Here is a tiny trained network, its code and every weight. The questions are about switching its units off for an input and a target symbol, where a switched-off unit gives its printed mean instead of its output.

import numpy as np


def w(rows, s, z=0):
    codes = np.array(rows[::2]) - 128.0
    scale = np.full(codes.shape[1], s)
    scale[-1] = z or s
    return codes * scale


def f(y):
    return y / 2 * (1 + np.tanh(0.7978845608 * (y + 0.044715 * y**3)))


def softmax(a):
    e = np.exp(a - a.max(-1, keepdims=True))
    return e / e.sum(-1, keepdims=True)


def log_softmax(a):
    a = a - a.max(-1, keepdims=True)
    return a - np.log(np.exp(a).sum(-1, keepdims=True))


def net(x, mask):
    ids = ['αγεπψω'.index(c) for c in x.split()]
    T = len(ids)
    res = E[ids] + P[:T]
    r = res
    for j in range(2):
        rows = slice(3 * j, 3 * j + 3)
        q, k, v = (r @ M[0][rows].T for M in (Q, K, V))
        z = softmax(np.where(np.tri(T) > 0, q @ k.T / 3**0.5, -1e9)) @ v
        o = O[0][rows]
        res = res + np.where(mask[j], z, o[:, -1]) @ o[:, :-1]
    y = f(res @ A[0][:, :-1].T + A[0][:, -1])
    res = res + np.where(mask[2:14], y, B[0][:, -1]) @ B[0][:, :-1]
    return log_softmax(res[-1] @ U[:, :-1].T + U[:, -1])


Q, K, V, O, A, B = {}, {}, {}, {}, {}, {}
E = w([
[88,132,101,4,75],'α',
[91,46,152,192,44],'γ',
[135,174,117,209,178],'ε',
[92,94,108,84,93],'π',
[78,197,85,130,155],'ψ',
[209,117,46,143,107],'ω',
],0.016)
P = w([
[78,81,205,101,92],'0',
[109,102,145,91,169],'1',
[133,126,174,155,133],'2',
[107,123,135,121,126],'3',
[107,119,128,130,111],'4',
[106,99,126,137,98],'5',
[107,89,126,139,86],'6',
[107,83,120,148,89],'7',
[136,82,138,254,99],'8',
[98,39,128,197,126],'9',
],0.0097)
Q[0] = w([
[139,129,114,126,200],'head 0',
[97,120,129,92,219],'head 0',
[166,164,222,126,193],'head 0',
[154,175,121,87,99],'head 1',
[186,207,215,85,230],'head 1',
[254,45,183,84,109],'head 1',
],0.0079)
K[0] = w([
[76,158,219,139,135],'head 0',
[174,190,176,94,68],'head 0',
[142,69,147,79,255],'head 0',
[137,130,156,110,120],'head 1',
[157,178,237,37,120],'head 1',
[112,89,152,69,145],'head 1',
],0.0086)
V[0] = w([
[196,144,79,223,140],'head 0',
[68,148,201,126,154],'head 0',
[196,149,64,125,209],'head 0',
[228,46,74,103,190],'head 1',
[51,95,178,207,207],'head 1',
[38,225,206,84,255],'head 1',
],0.0097)
O[0] = w([
[49,212,122,156,36,72],'head 0',
[128,85,125,47,108,105],'head 0',
[149,105,104,181,82,47],'head 0',
[132,199,66,172,84,121],'head 1',
[175,148,166,9,103,116],'head 1',
[163,50,116,56,135,2],'head 1',
],0.012,0.0067)
A[0] = w([
[164,193,82,152,76,148],'neuron 0',
[245,129,76,126,145,220],'neuron 1',
[77,196,138,139,99,77],'neuron 2',
[192,101,184,174,124,143],'neuron 3',
[159,127,159,152,169,27],'neuron 4',
[90,59,144,131,24,77],'neuron 5',
[163,193,104,116,203,118],'neuron 6',
[138,126,148,102,111,120],'neuron 7',
[155,131,144,134,119,51],'neuron 8',
[178,84,192,101,151,140],'neuron 9',
[232,98,146,79,188,1],'neuron 10',
[119,60,54,95,204,240],'neuron 11',
],0.012,0.0073)
B[0] = w([
[41,97,116,107,130,230],'neuron 0',
[74,89,222,131,75,175],'neuron 1',
[197,89,77,89,190,211],'neuron 2',
[99,24,110,99,155,140],'neuron 3',
[149,87,85,78,191,126],'neuron 4',
[128,95,173,75,163,142],'neuron 5',
[76,89,155,58,164,152],'neuron 6',
[135,87,109,170,200,139],'neuron 7',
[93,161,129,6,56,116],'neuron 8',
[142,76,23,74,116,215],'neuron 9',
[75,118,145,52,137,209],'neuron 10',
[171,152,166,218,89,250],'neuron 11',
],0.011,0.013)
U = w([
[92,125,79,1,201,74],'α',
[60,134,86,51,86,187],'γ',
[162,121,83,125,101,178],'ε',
[184,130,25,150,138,200],'π',
[97,167,143,145,121,128],'ψ',
[154,111,114,185,132,1],'ω',
],0.0081,0.0065)

Each question gives the input, a string of symbols that net reads in full, and the target symbol t.
The units are the heads (3 rows each of Q, K, V and O) and the neurons (one row each of A and B). Each row of codes is followed by its name. A weight is (code - 128) times the scale printed after its matrix; where a second scale follows, it is the last column's (O, A, B and U).
mask holds one flag per unit, heads first, then neurons. A switched-off unit (its flag False) gives its mean, the last column of its rows in O or B, instead of its output. The means were averaged over made-up inputs and are rounded, as every weight is.
A unit's drop is (log p(t) with every unit on - log p(t) with that unit switched off) / (log p(t) with every unit on - log p(t) with every unit switched off).
The circuit of an input: a set's keep is (log p(t) with only the set's units on - log p(t) with every unit switched off) / (log p(t) with every unit on - log p(t) with every unit switched off). Starting from the 12 units with the biggest drops (on a tie, the unit counted first), units are removed one at a time, each time the one whose removal leaves the highest keep (on an exact tie, the one counted first), for as long as the keep stays at least 0.8.
units of the circuit, in order: the units of the circuit, biggest drop first
most important unit: the unit with the biggest drop
top k neurons: the k neurons with the biggest drops, biggest first
heads that matter: for each layer, one digit per head in row order, 1 if its drop is at least 0.15 and else 0, layers parted by /
drop of u: that unit's drop, to one decimal
input π ω π γ ω α α π ω γ, target π: heads that matter -> 01
input π ω π π ω π π γ ω α, target π: most important unit -> neuron 2
input α π ω π ω γ ε, target α: top 3 neurons -> [neuron 11; neuron 6; neuron 2]
input π π ε ε, target γ: heads that matter -> 11
input π ε π π α ω ε π π ψ, target ψ: heads that matter -> 00
input α π ω, target ψ: units of the circuit, in order -> [neuron 1; neuron 9]
input π π ε ω π α π ω, target γ: top 2 neurons -> [neuron 11; neuron 0]
input ε π γ, target α: units of the circuit, in order -> [head 1; neuron 11]
input ε π ε π ψ γ, target α: units of the circuit, in order -> [neuron 11; neuron 5]
input π π ψ α ω π, target π: top 2 neurons -> [neuron 1; neuron 10]
input γ π π α π π, target π: heads that matter -> 10
input γ α π, target α: heads that matter -> 11
input γ γ π ω ω, target γ: heads that matter -> 00
input π ω ε ψ ψ π, target ε: units of the circuit, in order -> [neuron 0; neuron 10]
input ψ α ψ π π α α, target ε: top 3 neurons -> [neuron 11; neuron 0; neuron 6]
input ω π α, target ψ: top neuron -> [neuron 9]
input π γ π π γ ψ α α π ω, target ψ: units of the circuit, in order -> [neuron 9; neuron 1]
input π α π ε π π α π α, target ε: top 2 neurons -> [neuron 11; neuron 0]
input π α π α π, target ε: top 3 neurons -> [neuron 11; neuron 0; neuron 9]
input ω α α π, target ω: heads that matter -> 10
input ε π ψ ω α ε π ψ, target ψ: heads that matter -> 01
input π π ψ α α α α ω, target ω: most important unit -> head 0
input α π ψ ε ε, target γ: heads that matter -> 11
input π ε γ ω γ α ψ ψ π π, target ψ: heads that matter -> 00
input π γ π α π γ α ε γ ω, target α: top 3 neurons -> [neuron 11; neuron 6; neuron 0]
input π π π α ω γ, target π: drop of neuron 6 -> 0.2
